Below are the code and all the weights of a small trained network. Each question names an input and a class and asks about switching units off, where a switched-off unit gives its printed mean instead of its output.

import numpy as np


def w(rows, s, z=0):
    codes = np.array(rows[::2]) - 128.0
    scale = np.full(codes.shape[1], s)
    scale[-1] = z or s
    return codes * scale


def norm(h):
    return h / np.sqrt((h * h).mean(-1, keepdims=True) + 1e-5)


def f(y):
    return y / 2 * (1 + np.tanh(0.7978845608 * (y + 0.044715 * y**3)))


def log_softmax(a):
    a = a - a.max(-1, keepdims=True)
    return a - np.log(np.exp(a).sum(-1, keepdims=True))


def net(x, mask):
    res = np.array(x, float).reshape(1, 6) / 4 @ E
    u = 0
    for l in range(3):
        y = f(norm(res) @ A[l][:, :-1].T + A[l][:, -1])
        res = res + np.where(mask[u : u + 4], y, B[l][:, -1]) @ B[l][:, :-1]
        u += 4
    return log_softmax(norm(res)[-1] @ U[:, :-1].T + U[:, -1])


A, B = {}, {}
E = w([
[163,175,108,65,81,76,240,114],'x0',
[161,2,6,139,32,105,100,85],'x1',
[160,114,187,239,83,145,66,125],'x2',
[91,149,130,42,41,124,72,136],'x3',
[87,166,65,158,79,63,210,73],'x4',
[170,130,176,138,208,8,36,161],'x5',
],0.0089)
A[0] = w([
[144,206,127,70,168,116,254,88,16],'0.n0',
[174,82,22,185,139,216,150,87,24],'0.n1',
[145,112,145,205,104,222,174,201,39],'0.n2',
[8,65,56,158,119,211,115,99,2],'0.n3',
],0.0079,0.0031)
B[0] = w([
[52,145,145,98,156,99,198,144,255],'0.n0',
[147,121,159,124,100,126,79,106,210],'0.n1',
[90,164,159,143,166,166,71,88,174],'0.n2',
[133,203,29,118,170,138,82,4,191],'0.n3',
],0.016,0.0045)
A[1] = w([
[105,18,41,78,2,106,137,154,80],'1.n0',
[91,145,94,177,183,199,144,70,147],'1.n1',
[103,99,11,90,86,171,150,45,4],'1.n2',
[167,194,196,11,53,204,9,157,204],'1.n3',
],0.0079,0.0031)
B[1] = w([
[217,78,103,166,124,176,204,132,212],'1.n0',
[150,208,190,121,68,68,99,9,194],'1.n1',
[141,120,24,115,44,200,66,127,203],'1.n2',
[75,60,187,143,130,195,150,194,253],'1.n3',
],0.011,0.0057)
A[2] = w([
[139,57,55,59,36,104,139,71,103],'2.n0',
[76,153,1,170,141,125,110,37,2],'2.n1',
[42,100,96,87,159,125,239,54,95],'2.n2',
[174,104,183,196,167,17,129,92,67],'2.n3',
],0.0077,0.0048)
B[2] = w([
[117,70,102,106,51,202,186,198,252],'2.n0',
[81,193,101,15,19,116,43,18,187],'2.n1',
[106,201,104,30,150,55,93,146,242],'2.n2',
[197,207,85,229,100,2,105,120,180],'2.n3',
],0.0086,0.0042)
U = w([
[55,199,41,49,38,180,45,31,191],'0',
[161,38,35,73,23,196,187,186,181],'1',
[138,139,77,220,65,38,107,126,75],'2',
[50,75,212,80,155,171,60,219,230],'3',
[195,10,61,195,184,77,46,145,1],'4',
[89,168,222,191,144,210,56,76,72],'5',
[175,201,185,195,203,35,118,197,12],'6',
[17,217,103,16,173,29,226,171,161],'7',
],0.013,0.0048)

Each question gives the input, the list of numbers given to net, and the class t.
The units are the neurons (one row each of A and B). Each row of codes is followed by its name. A weight is (code - 128) times the scale printed after its matrix; where a second scale follows, it is the last column's (A, B and U).
mask holds one flag per neuron, layer by layer. A switched-off neuron (its flag False) gives its mean, the last column of its row in B, instead of its output. The means were averaged over made-up inputs and are rounded, as every weight is.
A unit's drop is (log p(t) with every unit on - log p(t) with that unit switched off) / (log p(t) with every unit on - log p(t) with every unit switched off).
The circuit of an input: a set's keep is (log p(t) with only the set's units on - log p(t) with every unit switched off) / (log p(t) with every unit on - log p(t) with every unit switched off). Starting from all 12 units, units are removed one at a time, each time the one whose removal leaves the highest keep (on an exact tie, the one counted first), for as long as the keep stays at least 0.8.
units of the circuit, in order: the units of the circuit, biggest drop first
k most important neurons: the k neurons with the biggest drops, biggest first
k most important neurons of layer l: the k neurons of layer l with the biggest drops, biggest first
drop of u: that unit's drop, to one decimal
input [2,2,8,2,-3,-7], class 5: units of the circuit, in order : 0.n2
input [5,6,5,2,4,6], class 1: 2 most important neurons : 2.n0; 1.n0
input [3,-4,8,0,7,-3], class 7: 3 most important neurons of layer 0 : 0.n3; 0.n0; 0.n1
input [-6,-4,0,-5,-2,2], class 6: 2 most important neurons of layer 0 : 0.n1; 0.n3
input [-4,1,7,-4,-4,8], class 6: units of the circuit, in order : 2.n3; 1.n2
input [-3,5,-4,-6,3,3], class 0: 2 most important neurons : 2.n1; 1.n3
input [-6,3,-8,-1,7,8], class 2: 2 most important neurons : 0.n0; 0.n3
input [2,4,-1,-5,4,-3], class 0: 2 most important neurons : 0.n3; 2.n1
input [8,-2,-1,0,-8,8], class 3: 3 most important neurons : 1.n3; 1.n1; 0.n0
input [4,-5,-2,6,-3,4], class 3: 2 most important neurons of layer 1 : 1.n3; 1.n1
input [-6,-1,3,-7,-8,5], class 6: 2 most important neurons of layer 1 : 1.n2; 1.n3
input [2,3,-3,3,4,1], class 1: drop of 1.n0 : 0.1
input [7,2,2,0,-2,5], class 6: drop of 1.n2 : 1.1
input [2,6,-2,-7,-4,-4], class 0: units of the circuit, in order : 0.n3
input [2,3,-8,7,-7,-1], class 1: drop of 2.n3 : 0.0
